Each row has a hidden value; after the row comes its group, the name of the range that the value falls in. Each part has its own.
|   93 |  -87 | -240 |  -15 |   82 |  167 |  128 | -118 |   26 |   41 |   53 |   10 |  119 |   51 |  -72 |  185 |  128 | -211 |   -6 |   40 |  -81 |   -9 |  222 |   -6 |  -29 |  254 |  195 | -176 | -242 |    0 | -138 |   61 |  -19 |  106 |  109 |   61 |   60 | | V
| -295 |   86 | -314 | -145 |  179 |  255 |   59 |  103 |  226 |  -69 |    9 |  -76 |  455 | -147 |  -54 |  293 |  515 | -102 | -349 |   43 | -123 | -363 |   10 | -135 | -110 |  170 |  266 | -202 | -235 |  406 | -338 |   15 |  172 |  136 |  140 |  378 |  348 | | N
|  186 |  -91 | -159 |   96 |   75 |   52 |  226 |  -54 |    8 |    4 |  126 |   37 |  -20 |  122 | -109 |   85 |   95 | -148 |   20 |  138 | -279 |  140 |  106 |  -40 |   24 |  172 |   59 | -141 |  -68 |  -43 |  -77 |   -2 | -274 |  155 |  120 |  -80 | -159 | | Z
|  -34 |   16 |   85 |  -62 |  -94 |  176 |  -82 |   14 |   16 |  -17 | -281 |   34 | -265 |   27 |  -40 | -315 |   56 |  -64 |  175 |  104 |   22 |   22 | -109 | -233 | -219 |  128 |  -78 |    6 | -147 |   74 |   71 |   95 |   33 | -300 |  -49 |   48 |   38 | | Z
| -127 |  112 | -115 |  259 |   85 | -204 |  -76 |  111 |  127 |   91 |  172 |  -13 |   14 | -306 |  -16 |  159 | -701 |    4 | -149 |  -45 |   79 |  -43 |  -96 |  187 |  217 |  -40 |  -93 |  169 |   65 | -199 | -103 |  -94 |  -85 | -256 |  -74 | -354 |  -66 | | S
| -338 |  151 |  225 | -132 |  -23 |  -42 |    5 |   51 |  -56 |  -30 |  -25 | -178 |  -37 | -109 |   40 |  -82 | -122 |   28 |  205 |   87 |  224 | -216 |  -79 |   18 |  -54 | -106 | -186 |   54 |  -70 |   35 |  -39 |  268 |  472 | -106 | -163 |   37 |  262 | | P
|  -79 |  -31 |   49 |   72 |    6 | -198 |  262 |  -50 |  -59 |  -35 |  228 | -138 |   27 |  104 |  -95 |   27 | -140 |  -21 |  171 |   -5 |  -31 |   87 |  -78 |  155 |  196 |  -41 | -136 |  -47 |  -81 |  -89 | -123 |  149 |  -81 |  168 | -170 | -142 | -204 | | D
|   99 |   29 |   14 |  123 |   11 |  124 |  -90 |   61 |   92 |   40 | -178 |  117 | -276 |  -50 |   -1 | -179 | -192 |  -67 |    2 |  189 |  -81 |   72 |  -77 | -157 |  -96 |   73 |  -87 |   81 |   50 |  -87 |  110 |  -45 | -106 | -300 |  152 | -105 |   15 | | Z
| -120 |   73 |  122 |   -9 |  -52 |   92 |  -41 |   36 |  122 |  -21 | -220 |   29 | -166 |   66 |   46 | -228 |   20 |  -36 |   40 |  147 |   52 |   -8 | -307 | -143 |  -57 |  -52 | -134 |   39 |  -32 |  103 |   54 |  101 |   70 | -270 |   87 |   90 |   52 | | S
|   50 |  -33 |   70 |  128 |   80 | -160 |  273 |    5 |  -96 |   -5 |  279 |  -84 |  -57 |   66 |  -61 |   82 | -203 |  -32 |  155 |  168 | -133 |  114 |  112 |  154 |  161 |  -49 | -158 |  -42 |  105 | -256 |  -28 |  120 |  -13 |  290 |   56 | -204 |  -58 | | Z
|   15 |  -53 | -285 |   37 |  129 |  117 |  186 | -117 |  193 |   65 |  149 |   13 |  310 |   69 |   50 |  384 |  164 | -257 | -159 |  164 |  -38 |  -36 |   78 |   91 |  134 |  122 |  181 | -190 | -146 |   57 | -174 |  130 |   89 |  105 |  320 |  112 |  154 | | S
| -143 |  -22 | -262 |  -33 |  104 |  162 |   85 |   57 |  155 |  -82 |  -17 |  -40 |  261 |  -16 | -158 |   77 |  341 |  -57 | -227 |  -95 | -169 | -132 |  -72 | -106 |  -33 |  188 |  185 | -160 | -259 |  256 | -277 |  -68 | -172 |  127 |  -14 |  229 |    9 | | D
| -261 |  119 |  260 | -184 |  -76 |   47 |  -15 |   51 | -121 |  -82 | -172 | -141 | -193 |  -26 |  -50 | -300 |   47 |   57 |  271 |   30 |  108 | -162 | -110 | -149 | -200 |  -15 | -167 |   33 | -146 |  118 |   -6 |  193 |  279 | -126 | -262 |   94 |  121 | | C
|    0 |   20 |   70 |   67 |   43 | -213 |  288 |   21 | -167 |  -80 |  246 |  -92 |  -98 |  137 | -176 |  -47 | -100 |   48 |  121 |  -54 | -259 |   90 |  -51 |   65 |  126 |  -36 | -105 |  -58 |   -9 |  -72 | -122 |  -30 | -298 |  329 | -171 | -162 | -352 | | X
|   70 |  -78 | -215 |  -10 |   85 |  116 |  156 |  -63 |  -21 |   -8 |   74 |   -2 |   94 |   80 | -144 |  109 |  154 | -136 |  -25 |  -51 | -171 |    4 |  167 |  -20 |  -20 |  232 |  179 | -182 | -230 |   16 | -171 |  -23 | -160 |  224 |   34 |   62 |  -58 | | V
|  -16 |  -52 |   40 |  111 |   41 | -205 |  322 |  -59 |  -50 |  -33 |  279 | -119 |   38 |  150 |  -83 |   76 | -116 |  -38 |  144 |   53 |  -96 |  127 |  -59 |  177 |  242 |  -63 | -138 |  -65 |  -22 | -125 | -111 |  142 | -122 |  252 |  -74 | -149 | -216 | | D
| -258 |  117 |  192 |  -33 |   17 | -222 |  200 |   57 | -121 |  -67 |  212 | -207 |   -5 |  -26 |  -52 |   -5 | -152 |   67 |  192 |   45 |   14 |  -97 |  -87 |  106 |   93 | -142 | -211 |   14 |    1 |  -15 | -113 |  187 |  176 |  148 | -226 | -106 |  -23 | | P
|  279 |  -37 | -108 |  174 |  186 |  -23 |  360 |  -74 |   21 |   22 |  281 |   58 |    2 |  179 |  -20 |  257 |   52 | -159 |  -73 |  314 | -412 |  137 |  101 |   32 |  157 |   18 |   19 | -116 |  139 | -101 |  -43 |  -20 | -283 |  288 |  338 | -124 | -162 | | X
| -155 |  107 |  235 | -108 |  -31 |   99 |  -21 |   99 |  -59 |  -89 | -216 |  -49 | -251 |   22 |  -48 | -338 |   90 |   66 |  147 |   94 |  -34 | -101 | -154 | -209 | -195 |  -31 | -157 |   39 |  -36 |   95 |   44 |   76 |  116 |  -88 |  -79 |  112 |   85 | | C
|  -90 |  -93 | -103 |   26 |  -10 | -116 |  195 | -117 |  -28 |   11 |  181 |  -83 |  144 |  172 |  -84 |  111 | -119 | -112 |   98 | -176 |  117 |   91 |   -5 |  246 |  230 |   50 |   40 | -154 | -243 | -125 | -175 |  139 |   -4 |  261 |  -44 |   -9 | -119 | | S
|  -18 |   72 |   67 |   31 |   -5 |  111 | -124 |   81 |   13 |   -5 | -222 |   67 | -273 |  -47 |  -54 | -263 | -169 |    8 |   16 |   16 |  -32 |  -23 | -111 | -160 | -132 |   55 |  -64 |   80 |  -40 |  -31 |   53 |  -79 |  -75 | -223 |    4 |  -19 |   -4 | | C
| -266 |  142 |  262 |  -48 |  -25 |  -79 |  104 |   85 |   20 |  -74 |  -16 | -138 |  -95 |   -2 |   39 | -153 |   11 |   52 |  156 |  223 |   35 |  -98 | -273 |  -64 |   -8 | -179 | -275 |   62 |   60 |  112 |   -3 |  231 |  236 | -112 |  -80 |   15 |   88 | | S
| -199 |  156 |  262 | -112 |    5 |   23 |   65 |   57 |  -47 |  -52 |  -61 | -127 | -145 |  -54 |   44 | -135 |   41 |   19 |  197 |  267 |   15 | -171 |  -98 | -131 | -135 | -100 | -213 |   60 |   30 |  103 |   29 |  226 |  326 | -136 |  -75 |   34 |  197 | | X
| -207 |  101 |  181 | -158 |  -48 |  138 |  -34 |  -20 |   25 |   -6 | -200 |  -61 |  -99 |   26 |   97 | -142 |   79 |  -72 |  168 |  175 |  200 | -151 | -116 | -101 | -132 |  -38 | -104 |    1 | -110 |  100 |   42 |  265 |  436 | -204 |   51 |  174 |  299 | | P
| -166 |   79 |  -92 |  194 |   31 | -169 | -104 |   70 |   93 |   75 |   97 |  -56 |    1 | -301 |  -50 |   67 | -652 |    4 |  -42 | -117 |  166 |  -53 |  -88 |  157 |  155 |   19 |  -92 |  163 |  -66 | -160 | -111 |  -33 |  -40 | -326 | -233 | -315 |  -69 | | D
|   45 |  -61 |  -75 |   92 |   90 |  -96 |  227 |   -1 | -110 |  -25 |  232 |  -56 |   15 |   79 | -163 |   75 | -123 |  -28 |   46 |  -68 | -170 |   80 |  142 |  131 |  128 |   74 |   12 | -107 |  -63 | -188 | -136 |  -25 | -184 |  381 |  -19 | -110 | -152 | | V
|   29 |  117 |  -48 |  214 |   73 |  -58 |  -21 |   32 |  174 |  103 |   54 |   70 | -102 | -164 |   92 |  118 | -426 |  -99 |  -98 |  250 |  -37 |    7 | -142 |    8 |  102 |  -43 | -111 |  143 |  135 |  -77 |   30 |   -8 |  -60 | -395 |  139 | -267 |  -24 | | N
|  -40 |  113 |  -76 |  164 |   69 |  -83 | -116 |   85 |    9 |   75 |   53 |    1 | -131 | -307 |  -68 |   34 | -591 |    0 |  -44 |  -49 |    8 |  -79 |   35 |   33 |   17 |   76 |  -45 |  162 |  -14 | -156 |  -58 | -124 | -106 | -300 | -173 | -320 |  -66 | | C
| -273 |  105 |  195 |  -32 |    6 | -154 |  184 |   17 |   -6 |  -33 |  158 | -207 |   50 |  -46 |   50 |   50 |  -93 |   -4 |  202 |  216 |  111 | -111 | -124 |   89 |   91 | -157 | -245 |   29 |   16 |   28 |  -69 |  325 |  346 |  -29 | -126 |  -66 |  132 | | S
| -269 |  134 |  221 |   -8 |   27 | -246 |  242 |  119 | -100 | -115 |  216 | -201 |  -24 |    8 |  -80 |  -62 |  -64 |  121 |  141 |   73 | -104 |  -76 | -193 |   52 |   98 | -192 | -255 |   14 |   73 |   43 | -120 |  134 |   51 |  204 | -211 |  -88 | -101 | | N
| -173 |  131 |  285 |  -73 |    9 |   28 |   63 |  153 |  -74 | -115 | -104 | -103 | -231 |  -25 |  -54 | -292 |   92 |  110 |  159 |  203 | -121 | -112 | -137 | -197 | -167 |  -93 | -242 |   60 |   82 |   80 |   37 |  103 |  128 |  -11 |  -88 |   46 |   99 | | V
|  -63 |  -86 |   14 |   25 |  -28 | -153 |  197 |  -23 | -173 |  -37 |  187 | -121 |  -33 |  103 | -179 |  -57 | -175 |  -12 |  241 | -156 |   10 |  119 |   99 |  170 |  113 |   75 |  -70 | -110 | -166 | -208 | -121 |  107 |  -56 |  314 | -202 | -127 | -159 | | Z
|   41 |   77 |   46 |   29 |   19 |  169 |  -93 |  -22 |  106 |   72 | -197 |   97 | -202 |  -28 |  104 |  -78 | -137 | -128 |   14 |  243 |   44 |  -37 |  -74 | -129 |  -95 |   27 |  -49 |   70 |    5 |  -20 |  111 |   66 |  137 | -357 |  216 |   -3 |  163 | | X
| -127 |  130 | -115 |  208 |   92 | -172 |  -99 |  102 |   75 |   95 |  153 |  -14 |   -2 | -322 |  -24 |  160 | -690 |   -2 | -131 |  -77 |   87 |  -90 |  -24 |  169 |  159 |   -9 |  -52 |  157 |   28 | -194 | -107 | -106 |  -37 | -236 |  -97 | -328 |  -28 | | P
| -161 |  147 | -249 | -103 |  216 |  272 |  124 |  129 |  238 |  -82 |   12 |  -38 |  320 | -164 |  -28 |  269 |  612 |  -99 | -353 |  297 | -370 | -347 |  -36 | -310 | -199 |  142 |  188 | -141 |  -68 |  508 | -260 |  -24 |   18 |   -3 |  177 |  285 |  252 | | P
| -108 |  -35 | -271 |  -75 |   60 |  146 |  131 |  -81 |  136 |   -5 |   42 |  -37 |  295 |   55 |  -52 |  218 |  303 | -190 | -111 |  -13 |  -28 | -100 |    6 |  -16 |   10 |  195 |  211 | -211 | -309 |  221 | -246 |   98 |   25 |   74 |   65 |  199 |   70 | | S
|  -95 |  120 |  190 |   77 |   92 | -250 |  284 |   85 | -126 |  -66 |  297 | -153 |  -83 |  -15 |  -63 |   36 | -180 |   80 |  127 |  178 | -213 |  -28 |  -54 |   70 |  124 | -171 | -244 |   41 |  172 |  -75 |  -69 |   83 |  -32 |  213 | -118 | -217 | -132 | | X
|    9 |   -8 |   13 |   79 |   84 | -164 |  261 |  -61 | -102 |   16 |  289 |  -87 |   25 |   86 |  -47 |  166 | -216 |  -68 |  112 |   49 |  -63 |   49 |  105 |  205 |  197 |  -36 |  -61 |  -69 |   -5 | -202 |  -94 |  105 |   10 |  290 |   23 | -151 |  -82 | | X

Next part:
| -175 | -131 |    0 |  -51 |  -72 |   70 |  -76 |  167 |  -17 |  191 | -179 |   99 |   81 |  119 |    1 |   -1 |   43 | -188 |  123 |  -78 |   -7 | -156 |   45 |   89 |  -23 |   94 |    6 |    3 |  -92 |  111 | -133 |  245 |  -97 |  186 |  -90 |    9 |  133 | | Z206
|  149 |  138 |  -40 |  487 | -138 |  -41 |  -24 |  139 | -216 |  313 |  125 |    3 |  -12 |  149 |  -81 | -413 | -158 | -339 |  172 |  -88 |   88 | -190 | -163 | -217 | -376 |  -18 | -178 |  326 | -158 | -251 |  294 |  -54 |  270 | -462 | -108 | -214 | -457 | | Z652
|   93 |   92 |   85 | -190 | -172 |   74 |  -94 | -228 |   98 | -286 |  150 | -138 | -435 | -201 |   29 |  326 |  -49 |  261 | -217 |   94 | -303 |   92 |  152 | -302 |   47 |    7 | -126 |  200 |  224 | -211 |   15 | -422 |   58 | -172 |   73 |   67 |   28 | | Z652
|   39 |  166 |  127 | -163 |  -24 |  -90 | -120 | -104 |  271 | -113 |  -19 | -109 | -142 | -170 |  150 |  311 |   17 |  221 |  -71 |   57 | -146 |    4 |  -20 |  -30 |  153 |    9 |  -95 |  -12 | -128 |  -44 |  -94 | -225 |   50 |    6 |  -30 |  -39 |  153 | | Z233
|  -85 |   71 |   17 | -203 | -191 |   -7 |  -11 |  -40 |  138 |  -43 |  -28 |  -88 |   52 |   -9 |   37 |  315 |  139 |   41 |   36 |   61 | -135 |   60 | -220 |   77 |  153 |   19 |    1 | -102 | -218 |  112 |   -5 |  -62 |   85 |   50 |    1 |  -20 |  161 | | Z612
| -142 | -105 |  108 |  -63 |  -41 |   15 |  -50 |  279 |    3 |  210 | -139 |   -4 |  -10 |   69 |  -76 | -108 |   44 | -218 |  219 |   15 |   94 | -156 |   20 |  -37 |  -17 |  150 |  -62 |   77 | -153 |   81 | -127 |  220 | -181 |  163 | -141 |  107 |   63 | | Z206
| -244 | -221 | -200 | -241 | -161 |   28 |  -51 |   80 | -153 |  225 | -245 |   99 |   61 |  125 |  -19 |   10 |  139 | -260 |   72 |  -19 | -145 |  119 |  -42 |  103 |  132 |  109 |  218 |    4 |  -52 |  173 | -125 |   83 | -232 |   87 |  124 |  135 |  199 | | Z815
|  -11 |   40 |   65 | -241 |   16 |  -96 | -131 |  -40 |   69 |  -34 | -100 |  -75 | -258 | -135 |   58 |  111 |   -5 |   90 |  -49 |   81 | -156 |  101 |   67 | -148 |  188 |   38 |   23 |   87 |   12 | -127 | -142 | -266 | -167 |    2 |   41 |  134 |  122 | | Z206
|  -44 |  109 |    5 | -185 |  -20 | -107 |  -85 |  -54 |   70 |    2 |  -91 |  -39 |  -36 |  -62 |   83 |  181 |   38 |   71 |  -38 |   28 | -139 |   57 | -147 |   12 |  183 |  -58 |   49 |  -55 | -130 |  -87 |  -52 | -216 |   33 |    5 |   43 |   22 |  140 | | Z973
|  -76 |  102 |    3 |  -79 |  -77 |  -47 |  -32 | -123 |  236 |   -2 |  -46 |   21 |   46 |  -55 |  166 |  310 |   69 |  139 |  -44 |  -61 | -155 |  -10 |  -75 |  171 |  115 |   82 |   17 | -123 | -146 |  133 |  -71 |  -69 |   96 |   46 |   26 |  -54 |  210 | | Z973
|  -66 |  -96 | -231 |  196 |    7 |   42 |  -98 |  146 | -491 |  224 | -271 |   35 |  225 |  289 | -139 | -309 |  -53 | -458 |  227 |  -53 |    8 |  113 | -285 |   71 |  -63 | -146 |  213 |   76 |  -38 | -144 |   80 |  213 |  -99 |  -72 |  -53 | -219 | -256 | | Z612
| -198 | -214 | -203 |   65 |  -89 |  128 |  -49 |  139 | -336 |  241 | -227 |  138 |  159 |  250 |  -96 | -169 |   15 | -375 |  148 | -108 |  -45 |   -2 |  -61 |  110 |  -79 |   28 |  173 |   50 |   43 |   50 |  -28 |  278 | -136 |   61 |   -1 |  -42 |  -26 | | Z815
|  108 |  181 |  139 |  593 | -140 |  -48 |  183 |  114 |   43 |  282 |  357 |  -38 | -231 |   13 |  -98 | -398 | -145 | -138 |  214 |  -97 |  141 | -221 |   27 | -261 | -436 |  390 | -266 |  340 |  -60 |  -26 |  245 |  -60 |  171 | -443 |  -94 |   81 | -409 | | Z973
| -158 | -129 | -137 | -144 | -187 |   95 |  -69 |  121 | -253 |  129 | -189 |   26 |  158 |  208 |  -99 |   13 |   92 | -301 |  127 |    7 |  -86 |   42 | -219 |   49 |   51 | -100 |  119 |  -14 | -115 |   -1 |   10 |  137 |  -28 |   82 |  -18 |  -51 |   33 | | Z612
|  157 |  168 |  155 |  598 | -202 |  -12 |  140 |   79 |  154 |  225 |  367 |  -84 | -251 |  -27 |  -50 | -292 | -124 | -106 |  207 |  -68 |  118 | -218 |   87 | -248 | -461 |  431 | -341 |  388 |  -91 |   70 |  230 |  -14 |  169 | -471 | -128 |  -28 | -407 | | Z652
|  -33 |  -46 |  -33 |  306 |  -15 |  101 |  -83 |  112 | -134 |  175 | -103 |   89 |   88 |  164 |  -10 | -158 | -101 | -228 |  148 | -141 |   30 | -169 |   29 |   57 | -223 |   51 |  -44 |  113 |    3 |  -19 |    1 |  272 |   14 |  -12 | -152 | -207 | -149 | | Z233
|  -22 |  104 |   13 | -147 |  -43 | -116 | -135 |  -61 |  174 |   60 | -102 |   11 |  -35 |  -73 |  175 |  193 |   30 |   83 |  -58 |  -14 | -146 |  -21 |  -42 |   37 |  137 |  -15 |   -9 |  -29 | -180 |  -26 | -100 | -182 |   50 |   -2 |   15 |  -43 |  178 | | Z233
|  105 |  131 |  -26 |  523 |  -44 | -129 |    2 |  185 | -230 |  448 |  111 |   73 |  -80 |  139 |  -60 | -585 | -193 | -351 |  193 | -131 |  126 | -205 |  -76 | -242 | -368 |   87 | -124 |  333 | -130 | -267 |  217 |  -98 |  157 | -442 |  -72 |  -47 | -430 | | Z206
|  120 |  232 |  169 | -145 |  -37 |  -21 | -118 | -207 |  158 | -272 |  140 | -123 | -356 | -217 |   94 |  318 |  -97 |  344 | -218 |   62 | -237 |  -12 |   67 | -256 |   78 | -103 | -159 |   86 |  120 | -331 |   -1 | -462 |  172 | -100 |    6 |   24 |   52 | | Z233
|  -67 |  -89 | -161 |  375 |  -31 |   72 |   24 |   54 | -251 |  222 |  -94 |   66 |   72 |  186 |  -76 | -270 |  -68 | -310 |  202 | -129 |    2 |   55 |  -39 |   88 | -197 |  198 |  121 |  143 |   74 |   92 |   53 |  242 | -128 | -146 |  -23 | -115 | -235 | | Z815
| -156 |  -17 |  -51 | -183 | -178 |    7 |  -19 |  -71 |  152 |   70 |  -56 |   74 |   16 |   -7 |  114 |  269 |  115 |   44 |  -53 |  -57 | -184 |  -17 |  -12 |  122 |  102 |  116 |   43 |  -78 |  -99 |  169 |  -86 |  -52 |   40 |   66 |   80 |   66 |  265 | | Z973
|    3 |   98 |   32 | -216 |  -60 |  -38 |  -38 | -139 |   25 | -180 |   15 | -159 | -235 | -137 |   -8 |  233 |   25 |  156 |  -71 |  119 | -208 |  211 |  -91 | -133 |  191 |    6 |   46 |   41 |   64 | -123 |  -16 | -324 |  -57 |  -73 |   89 |  112 |   61 | | Z815
| -113 |  -74 |   65 |  -76 | -116 |   68 |  -80 |  170 |   49 |  121 | -103 |    6 |   21 |   59 |  -11 |   59 |   52 | -135 |  122 |   -5 |    3 | -159 |   13 |    9 |  -31 |   76 |  -91 |   47 | -138 |   83 |  -93 |  178 |  -45 |  129 | -118 |   -7 |   99 | | Z233
|   28 |  -28 | -113 |  477 |  -44 |   16 |  -46 |  105 | -221 |  339 |  -33 |  112 |   -5 |  175 |  -19 | -411 | -153 | -338 |  172 | -167 |   42 | -117 |   52 |  -51 | -328 |  151 |  -24 |  270 |   10 |  -57 |   88 |  146 |   -6 | -272 |  -73 | -160 | -317 | | Z233
|   65 |   88 |  -90 |  496 | -148 |  -80 |  108 |  143 | -278 |  383 |  171 |   -8 |  -87 |  144 | -150 | -533 | -111 | -373 |  236 |  -64 |   91 |  -33 | -172 | -223 | -336 |  189 |  -51 |  333 |  -86 | -129 |  280 |  -89 |   90 | -499 |    8 |   25 | -456 | | Z815
| -123 |  -37 |  -93 | -255 |  -34 | -122 | -133 |  -23 |   44 |  157 | -228 |   71 |  -25 |  -17 |  135 |   99 |   73 |  -46 |  -33 |  -19 | -173 |   84 |  -10 |   67 |  214 |   34 |  148 |  -27 | -124 |   31 | -165 | -142 | -139 |   48 |  102 |   76 |  235 | | Z206
|  -37 |   63 |   69 | -203 | -171 |   17 |   13 | -128 |  181 | -175 |   30 | -168 | -148 | -106 |   11 |  349 |  110 |  146 |   10 |  112 | -186 |  180 |  -86 |  -16 |  171 |  150 |   -1 |  -17 |  -54 |  133 |  -38 | -136 |  -56 |    9 |   24 |   57 |  121 | | Z612
|   70 |  101 |   42 |  527 | -176 |  -36 |  194 |  123 |  -84 |  293 |  295 |  -75 | -204 |   53 | -162 | -434 |  -93 | -242 |  260 |  -40 |  119 |  -63 |  -51 | -246 | -375 |  396 | -157 |  353 |  -44 |   25 |  251 |  -39 |   48 | -465 |  -32 |  107 | -430 | | Z815
| -116 | -131 | -169 |  360 |  -79 |  214 |   16 |  -13 | -225 |  116 |  -81 |  138 |  131 |  223 |  -46 |  -88 |  -71 | -228 |  115 | -201 |  -67 |  -37 |   36 |  175 | -242 |  151 |   96 |   66 |  181 |  126 |   36 |  348 |  -23 |  -20 |  -46 | -191 | -141 | | Z815
|  -87 |  -61 |  -34 |  171 |  -18 |   63 |  -89 |  137 | -117 |  209 | -149 |  112 |  109 |  160 |    3 | -126 |  -56 | -227 |  132 | -131 |   18 | -173 |    8 |   74 | -138 |   27 |   -8 |   54 |  -51 |  -13 |  -40 |  237 |   -5 |   58 | -122 | -131 |  -44 | | Z206
| -158 | -165 |  -22 |   83 |  -36 |   63 |    2 |  207 | -140 |  230 | -149 |   38 |    4 |  130 | -113 | -202 |   13 | -291 |  229 |  -45 |   53 |  -38 |   38 |   19 |  -76 |  223 |   59 |  113 |   -4 |  128 |  -84 |  270 | -251 |   77 |  -68 |   85 |  -36 | | Z973
|   19 |  -17 |   14 |  446 | -126 |  -90 |  105 |  225 | -127 |  474 |  153 |   40 | -256 |   78 | -123 | -604 | -110 | -362 |  260 |  -81 |  131 | -123 |  124 | -289 | -359 |  430 | -113 |  424 |  -45 |    3 |  121 |  -20 | -118 | -409 |  -18 |  204 | -356 | | Z206
|   -4 |   91 |   36 | -144 |  -24 |  -28 |  -58 | -171 |   89 | -143 |    2 |  -68 | -232 | -135 |   67 |  235 |  -15 |  193 | -114 |   29 | -220 |  124 |   34 |  -80 |  139 |   50 |   29 |   31 |  103 |  -94 |  -63 | -280 |  -38 |  -41 |   76 |   78 |  100 | | Z973
|   68 |  122 |    7 |  532 |  -82 |  -10 |  130 |   46 |  -70 |  194 |  179 |  -55 |  -63 |   72 |  -89 | -293 | -106 | -177 |  224 |  -82 |   81 |  -39 |  -99 |  -75 | -308 |  282 |  -92 |  224 |  -33 |   31 |  200 |   57 |   73 | -346 |  -70 |  -70 | -374 | | Z815
| -160 | -190 |  -34 |  -77 |  -32 |   25 | -123 |  281 | -177 |  281 | -267 |   57 |   55 |  151 |  -75 | -199 |   32 | -354 |  207 |  -10 |   52 |  -84 |    8 |   -5 |   -5 |   53 |   53 |  101 | -112 |   29 | -139 |  245 | -245 |  138 |  -94 |   42 |   39 | | Z233
